Here is a tiny trained network, its code and every weight. The questions are about switching its units off for an input and a class, where a switched-off unit gives its printed mean instead of its output.

import numpy as np


def w(rows, s, z=0):
    codes = np.array(rows[::2]) - 128.0
    scale = np.full(codes.shape[1], s)
    scale[-1] = z or s
    return codes * scale


def norm(h):
    return h / np.sqrt((h * h).mean(-1, keepdims=True) + 1e-5)


def f(y):
    return np.maximum(y, 0)


def log_softmax(a):
    a = a - a.max(-1, keepdims=True)
    return a - np.log(np.exp(a).sum(-1, keepdims=True))


def net(x, mask):
    res = np.array(x, float).reshape(1, 4) / 4 @ E
    u = 0
    for l in range(3):
        y = f(norm(res) @ A[l][:, :-1].T + A[l][:, -1])
        res = res + np.where(mask[u : u + 7], y, B[l][:, -1]) @ B[l][:, :-1]
        u += 7
    return log_softmax(norm(res)[-1] @ U[:, :-1].T + U[:, -1])


A, B = {}, {}
E = w([
[127,122,131,126,127,131,123,126,123,126],'x0',
[54,147,37,61,79,120,112,152,166,74],'x1',
[42,230,80,153,190,246,150,91,77,196],'x2',
[107,77,141,110,81,143,64,254,131,254],'x3',
],0.0095)
A[0] = w([
[143,147,162,148,159,95,147,129,125,122,133],'L0N0',
[152,111,130,95,79,70,98,169,168,128,59],'L0N1',
[119,142,132,101,76,151,57,168,125,245,33],'L0N2',
[189,98,145,146,93,53,131,121,163,43,228],'L0N3',
[184,67,217,122,127,92,121,159,134,141,84],'L0N4',
[146,67,134,128,104,97,79,221,139,159,103],'L0N5',
[163,105,159,113,74,105,121,157,172,154,4],'L0N6',
],0.011,0.0042)
B[0] = w([
[122,129,133,159,217,134,101,121,125,132,164],'L0N0',
[101,170,102,20,207,77,105,126,100,107,199],'L0N1',
[92,88,146,206,178,105,206,226,148,47,226],'L0N2',
[65,83,156,168,162,160,239,255,117,87,255],'L0N3',
[229,102,66,206,96,202,131,113,122,133,213],'L0N4',
[141,126,114,129,56,79,74,8,141,176,230],'L0N5',
[147,184,141,146,94,76,68,40,76,154,175],'L0N6',
],0.0083,0.011)
A[1] = w([
[190,84,240,107,174,138,60,43,92,185,35],'L1N0',
[126,112,113,5,23,22,46,63,127,164,2],'L1N1',
[74,173,182,136,130,166,46,200,125,186,35],'L1N2',
[235,78,218,125,101,103,58,56,116,232,56],'L1N3',
[191,67,236,138,137,192,152,182,149,195,44],'L1N4',
[96,254,129,177,145,121,105,26,137,83,124],'L1N5',
[170,112,228,207,178,140,159,96,56,189,147],'L1N6',
],0.0098,0.0062)
B[1] = w([
[80,128,60,56,80,173,62,90,94,153,151],'L1N0',
[104,106,231,77,246,112,36,64,151,89,182],'L1N1',
[131,74,129,126,103,56,189,165,159,91,146],'L1N2',
[113,209,47,134,31,108,130,108,85,118,173],'L1N3',
[112,110,149,186,165,65,151,203,131,152,172],'L1N4',
[172,140,130,56,93,139,42,100,135,143,202],'L1N5',
[190,154,215,118,191,151,117,99,204,155,244],'L1N6',
],0.012,0.011)
A[2] = w([
[114,151,54,71,43,132,103,99,135,116,12],'L2N0',
[43,126,84,139,84,97,166,138,87,85,64],'L2N1',
[86,154,135,158,160,153,136,202,112,198,93],'L2N2',
[173,179,78,157,11,122,139,89,89,124,76],'L2N3',
[24,150,55,76,121,154,121,157,89,46,182],'L2N4',
[39,132,80,83,74,95,141,186,92,94,109],'L2N5',
[98,118,71,44,87,166,115,81,115,93,2],'L2N6',
],0.013,0.0086)
B[2] = w([
[158,172,174,200,175,34,102,86,104,174,167],'L2N0',
[91,124,68,54,123,225,71,167,181,167,172],'L2N1',
[155,85,153,146,140,128,196,169,150,26,172],'L2N2',
[171,121,29,241,26,114,70,106,41,234,171],'L2N3',
[161,124,34,134,6,105,135,129,97,176,245],'L2N4',
[16,110,64,9,100,204,132,145,163,89,195],'L2N5',
[174,117,182,226,112,90,182,112,75,135,162],'L2N6',
],0.012)
U = w([
[212,62,234,251,230,130,233,226,192,73,197],'0',
[220,153,46,236,14,59,95,59,31,239,171],'1',
[33,62,20,26,31,213,191,221,176,59,46],'2',
[31,44,141,44,157,14,11,93,61,53,77],'3',
[216,241,185,48,190,247,37,23,200,196,2],'4',
],0.015,0.0058)

Each question gives the input, the list of numbers given to net, and the class t.
The units are the neurons (one row each of A and B). Each row of codes is followed by its name. A weight is (code - 128) times the scale printed after its matrix; where a second scale follows, it is the last column's (A, B and U).
mask holds one flag per neuron, layer by layer. A switched-off neuron (its flag False) gives its mean, the last column of its row in B, instead of its output. The means were averaged over made-up inputs and are rounded, as every weight is.
A unit's drop is (log p(t) with every unit on - log p(t) with that unit switched off) / (log p(t) with every unit on - log p(t) with every unit switched off).
The circuit of an input: a set's keep is (log p(t) with only the set's units on - log p(t) with every unit switched off) / (log p(t) with every unit on - log p(t) with every unit switched off). Starting from the 12 units with the biggest drops (on a tie, the unit counted first), units are removed one at a time, each time the one whose removal leaves the highest keep (on an exact tie, the one counted first), for as long as the keep stays at least 0.8.
units of the circuit, in order: the units of the circuit, biggest drop first
unit that matters most: the unit with the biggest drop
top k neurons: the k neurons with the biggest drops, biggest first
top k neurons in layer l: the k neurons of layer l with the biggest drops, biggest first
drop when u is switched off: that unit's drop, to one decimal
input [-5,1,7,8], class 2: units of the circuit, in order -> (L1N2)
input [8,1,0,6], class 3: units of the circuit, in order -> (L0N5, L0N3, L2N4, L0N2)
input [-4,8,-1,4], class 3: top 2 neurons in layer 0 -> (L0N3, L0N5)
input [6,1,0,6], class 3: top 3 neurons in layer 0 -> (L0N5, L0N3, L0N1)
input [1,-7,-4,0], class 0: top 4 neurons -> (L0N3, L1N6, L1N4, L2N4)
input [-1,7,-7,7], class 3: units of the circuit, in order -> (L0N5, L1N1)
input [-8,8,-1,2], class 3: units of the circuit, in order -> (L0N3, L1N1)
input [5,1,1,2], class 2: top 2 neurons -> (L0N2, L1N6)
input [4,2,-4,7], class 3: units of the circuit, in order -> (L1N1, L0N5)
input [6,-2,0,-6], class 0: top 2 neurons -> (L0N3, L0N5)
input [-6,8,1,-1], class 1: top 4 neurons -> (L0N3, L0N5, L0N2, L1N6)
input [7,2,0,0], class 2: top 2 neurons -> (L0N5, L0N6)
input [-6,1,-4,2], class 3: top 3 neurons -> (L0N1, L1N1, L0N5)
input [-6,0,3,-4], class 4: unit that matters most -> L0N1
input [7,1,-3,7], class 3: top 2 neurons in layer 2 -> (L2N4, L2N3)
input [-3,1,-3,-6], class 2: top 2 neurons -> (L1N6, L0N4)
input [6,3,0,8], class 3: top 3 neurons -> (L0N5, L0N3, L1N1)
input [3,1,-2,-7], class 2: top 3 neurons -> (L1N6, L0N4, L1N1)
input [2,-6,8,1], class 0: top 3 neurons -> (L0N5, L0N6, L0N1)
input [-1,-6,3,-4], class 4: unit that matters most -> L0N3
input [0,1,-2,-5], class 2: top 3 neurons -> (L1N6, L0N4, L1N1)
input [6,1,2,6], class 2: top 2 neurons -> (L0N2, L1N6)
input [0,-6,7,0], class 4: top 2 neurons -> (L0N3, L0N2)
input [-2,6,7,0], class 1: top 3 neurons -> (L0N3, L1N5, L0N2)
input [-4,-2,2,-1], class 4: top 2 neurons in layer 0 -> (L0N3, L0N5)
input [-7,4,-1,-7], class 2: top 2 neurons -> (L0N3, L1N6)
input [4,-8,1,-7], class 4: unit that matters most -> L0N2
input [0,3,6,2], class 2: drop when L1N6 is switched off -> 2.3
input [-6,-5,3,7], class 0: drop when L0N2 is switched off -> 2.0
input [-6,8,2,-3], class 1: drop when L0N3 is switched off -> 1.1
